Below are the code and all the weights of a small trained network. Each question names an input and a target symbol and asks about switching units off, where a switched-off unit gives its printed mean instead of its output.

import numpy as np


def w(rows, s, z=0):
    codes = np.array(rows[::2]) - 128.0
    scale = np.full(codes.shape[1], s)
    scale[-1] = z or s
    return codes * scale


def f(y):
    return y / 2 * (1 + np.tanh(0.7978845608 * (y + 0.044715 * y**3)))


def softmax(a):
    e = np.exp(a - a.max(-1, keepdims=True))
    return e / e.sum(-1, keepdims=True)


def log_softmax(a):
    a = a - a.max(-1, keepdims=True)
    return a - np.log(np.exp(a).sum(-1, keepdims=True))


def net(x, mask):
    ids = ['αθλξπω'.index(c) for c in x.split()]
    T = len(ids)
    res = E[ids] + P[:T]
    u = 0
    for l in range(2):
        r = res
        for j in range(3):
            rows = slice(2 * j, 2 * j + 2)
            q, k, v = (r @ M[l][rows].T for M in (Q, K, V))
            z = softmax(np.where(np.tri(T) > 0, q @ k.T / 2**0.5, -1e9)) @ v
            o = O[l][rows]
            res = res + np.where(mask[u + j], z, o[:, -1]) @ o[:, :-1]
        u += 3
        y = f(res @ A[l][:, :-1].T + A[l][:, -1])
        res = res + np.where(mask[u : u + 12], y, B[l][:, -1]) @ B[l][:, :-1]
        u += 12
    return log_softmax(res[-1] @ U[:, :-1].T + U[:, -1])


Q, K, V, O, A, B = {}, {}, {}, {}, {}, {}
E = w([
[105,176,140,213,129,228],'α',
[176,52,137,133,137,92],'θ',
[180,150,163,80,178,190],'λ',
[126,126,91,93,155,49],'ξ',
[85,60,95,165,183,77],'π',
[209,189,141,254,74,36],'ω',
],0.0067)
P = w([
[182,146,73,70,79,148],'0',
[70,131,194,74,88,115],'1',
[183,215,64,139,154,157],'2',
[100,159,226,138,154,81],'3',
[187,233,121,165,179,147],'4',
[89,173,253,126,161,88],'5',
],0.0057)
Q[0] = w([
[222,175,2,188,167,165],'0.h1',
[152,203,226,191,196,102],'0.h1',
[112,123,155,110,27,148],'0.h2',
[117,145,224,155,195,82],'0.h2',
[245,125,66,149,130,128],'0.h3',
[128,100,72,135,13,141],'0.h3',
],0.029)
K[0] = w([
[67,72,19,155,181,48],'0.h1',
[166,254,207,203,209,108],'0.h1',
[108,66,118,79,100,163],'0.h2',
[132,141,132,140,241,139],'0.h2',
[153,89,69,137,144,19],'0.h3',
[120,86,87,95,15,144],'0.h3',
],0.027)
V[0] = w([
[163,226,191,143,39,139],'0.h1',
[104,243,108,53,141,3],'0.h1',
[145,123,121,131,129,125],'0.h2',
[100,101,139,68,197,179],'0.h2',
[95,131,116,164,123,123],'0.h3',
[49,183,102,163,111,112],'0.h3',
],0.012)
O[0] = w([
[182,80,131,164,56,193,254],'0.h1',
[120,200,147,87,1,135,214],'0.h1',
[123,120,113,128,117,124,138],'0.h2',
[142,176,208,144,124,124,77],'0.h2',
[98,116,102,125,124,133,118],'0.h3',
[63,138,75,113,118,133,130],'0.h3',
],0.0092,0.005)
A[0] = w([
[121,108,181,132,158,127,55],'0.n1',
[10,93,179,165,126,155,53],'0.n2',
[107,144,127,176,121,126,101],'0.n3',
[112,89,132,62,132,99,86],'0.n4',
[124,129,62,82,141,135,69],'0.n5',
[179,102,114,169,158,103,46],'0.n6',
[117,50,140,176,117,139,4],'0.n7',
[121,145,124,133,169,130,71],'0.n8',
[75,97,94,117,166,132,109],'0.n9',
[72,55,155,161,107,90,122],'0.n10',
[84,110,180,87,136,160,40],'0.n11',
[36,116,181,133,112,78,15],'0.n12',
],0.014,0.0031)
B[0] = w([
[173,92,133,111,57,153,126],'0.n1',
[165,23,88,209,53,207,230],'0.n2',
[123,131,100,176,130,105,180],'0.n3',
[101,159,116,158,160,90,108],'0.n4',
[163,82,76,167,121,196,153],'0.n5',
[115,47,162,185,147,136,135],'0.n6',
[84,193,58,127,151,111,244],'0.n7',
[148,167,140,98,149,146,57],'0.n8',
[160,137,85,111,53,137,130],'0.n9',
[111,166,195,34,56,93,209],'0.n10',
[229,108,98,142,162,134,91],'0.n11',
[183,75,144,173,248,139,104],'0.n12',
],0.013,0.0011)
Q[1] = w([
[199,82,150,130,154,156],'1.h1',
[137,101,219,135,131,74],'1.h1',
[204,111,154,122,217,147],'1.h2',
[98,76,250,173,111,138],'1.h2',
[213,206,119,183,145,145],'1.h3',
[144,194,146,150,95,179],'1.h3',
],0.023)
K[1] = w([
[206,136,183,153,124,185],'1.h1',
[126,123,162,13,159,206],'1.h1',
[141,75,181,4,188,121],'1.h2',
[119,172,227,147,140,237],'1.h2',
[119,20,136,28,122,51],'1.h3',
[159,133,130,130,77,34],'1.h3',
],0.018)
V[1] = w([
[96,144,138,58,174,246],'1.h1',
[56,48,104,94,162,78],'1.h1',
[103,88,175,52,129,144],'1.h2',
[185,121,115,54,153,191],'1.h2',
[158,115,119,107,126,158],'1.h3',
[47,155,151,139,143,239],'1.h3',
],0.012)
O[1] = w([
[13,136,234,179,123,151,75],'1.h1',
[110,75,80,202,94,1,2],'1.h1',
[211,127,230,123,158,128,43],'1.h2',
[81,162,222,148,156,175,136],'1.h2',
[118,158,121,122,137,176,141],'1.h3',
[51,39,134,47,165,179,79],'1.h3',
],0.0058,0.0088)
A[1] = w([
[120,114,84,142,120,98,73],'1.n1',
[186,64,149,143,136,85,62],'1.n2',
[127,152,160,160,180,138,255],'1.n3',
[83,67,131,54,133,72,107],'1.n4',
[161,117,85,149,152,190,46],'1.n5',
[158,45,132,219,135,129,116],'1.n6',
[73,136,174,99,111,106,77],'1.n7',
[80,195,98,114,250,53,109],'1.n8',
[156,169,138,64,151,84,152],'1.n9',
[96,166,144,105,85,97,148],'1.n10',
[76,121,94,169,218,141,76],'1.n11',
[127,112,201,92,130,90,72],'1.n12',
],0.014,0.0034)
B[1] = w([
[124,165,184,96,151,170,170],'1.n1',
[128,33,77,116,146,45,144],'1.n2',
[143,138,171,77,173,71,203],'1.n3',
[153,69,99,145,131,238,155],'1.n4',
[117,52,142,123,149,188,255],'1.n5',
[184,168,82,83,160,130,171],'1.n6',
[182,169,118,136,144,157,161],'1.n7',
[77,158,91,251,232,151,164],'1.n8',
[87,114,122,185,70,150,186],'1.n9',
[119,153,124,98,110,85,205],'1.n10',
[118,40,178,155,59,56,138],'1.n11',
[83,75,187,138,128,168,184],'1.n12',
],0.016,0.0077)
U = w([
[109,49,160,156,90,88,49],'α',
[253,139,110,86,207,74,68],'θ',
[180,166,233,90,204,136,122],'λ',
[164,237,96,96,32,81,255],'ξ',
[126,177,105,195,219,131,93],'π',
[198,134,71,110,148,251,131],'ω',
],0.0032,0.0044)

Each question gives the input, a string of symbols that net reads in full, and the target symbol t.
The units are the heads (2 rows each of Q, K, V and O) and the neurons (one row each of A and B). Each row of codes is followed by its name. A weight is (code - 128) times the scale printed after its matrix; where a second scale follows, it is the last column's (O, A, B and U).
mask holds one flag per unit, layer by layer, with each layer's heads first. A switched-off unit (its flag False) gives its mean, the last column of its rows in O or B, instead of its output. The means were averaged over made-up inputs and are rounded, as every weight is.
A unit's drop is (log p(t) with every unit on - log p(t) with that unit switched off) / (log p(t) with every unit on - log p(t) with every unit switched off).
The circuit of an input: a set's keep is (log p(t) with only the set's units on - log p(t) with every unit switched off) / (log p(t) with every unit on - log p(t) with every unit switched off). Starting from the 12 units with the biggest drops (on a tie, the unit counted first), units are removed one at a time, each time the one whose removal leaves the highest keep (on an exact tie, the one counted first), for as long as the keep stays at least 0.8.
units of the circuit, in order: the units of the circuit, biggest drop first
k most important neurons: the k neurons with the biggest drops, biggest first
which heads matter: for each layer, one digit per head in row order, 1 if its drop is at least 0.15 and else 0, layers parted by /
drop when u is switched off: that unit's drop, to one decimal
input ξ π ξ, target π: most important neuron -> [1.n8]
input θ λ λ ξ, target λ: 2 most important neurons -> [1.n3 1.n12]
input α ξ ξ ξ ξ ξ, target ω: which heads matter -> 100 / 001
input θ λ π ξ λ, target π: units of the circuit, in order -> [0.h1 1.n8 0.n2]
input λ π ω α λ π, target λ: units of the circuit, in order -> [0.h2 0.n12 1.h1 1.n3]
input ω π λ α ω, target ω: units of the circuit, in order -> [0.h1 1.h1 1.n5]
input ω π θ θ α, target θ: which heads matter -> 110 / 010
input α α θ, target θ: which heads matter -> 101 / 110
input λ ω α π, target ω: which heads matter -> 100 / 001
input π π λ α ξ ω, target ξ: which heads matter -> 100 / 000
input α λ λ θ λ θ, target λ: which heads matter -> 000 / 110
input θ λ π, target π: which heads matter -> 100 / 000
input ξ ξ ξ π, target θ: 4 most important neurons -> [0.n12 0.n2 1.n6 1.n2]
input ξ ω θ θ θ, target θ: which heads matter -> 001 / 010
input π ξ ξ, target π: units of the circuit, in order -> [0.h1 1.n8]
input ξ ξ π π, target θ: which heads matter -> 100 / 000
input θ ξ π ξ π θ, target α: 3 most important neurons -> [0.n10 1.n2 1.n12]
input ω λ π λ ω θ, target ξ: most important neuron -> [1.n5]
input λ λ π, target π: drop when 0.h2 is switched off -> 0.1
input ξ α π ξ, target ω: drop when 0.n2 is switched off -> 0.1
input α α λ, target λ: drop when 0.n6 is switched off -> 0.0
input ξ λ ξ θ π ξ, target λ: drop when 1.h2 is switched off -> 0.4
input λ ξ ξ ξ ω, target ω: most important neuron -> [1.n5]
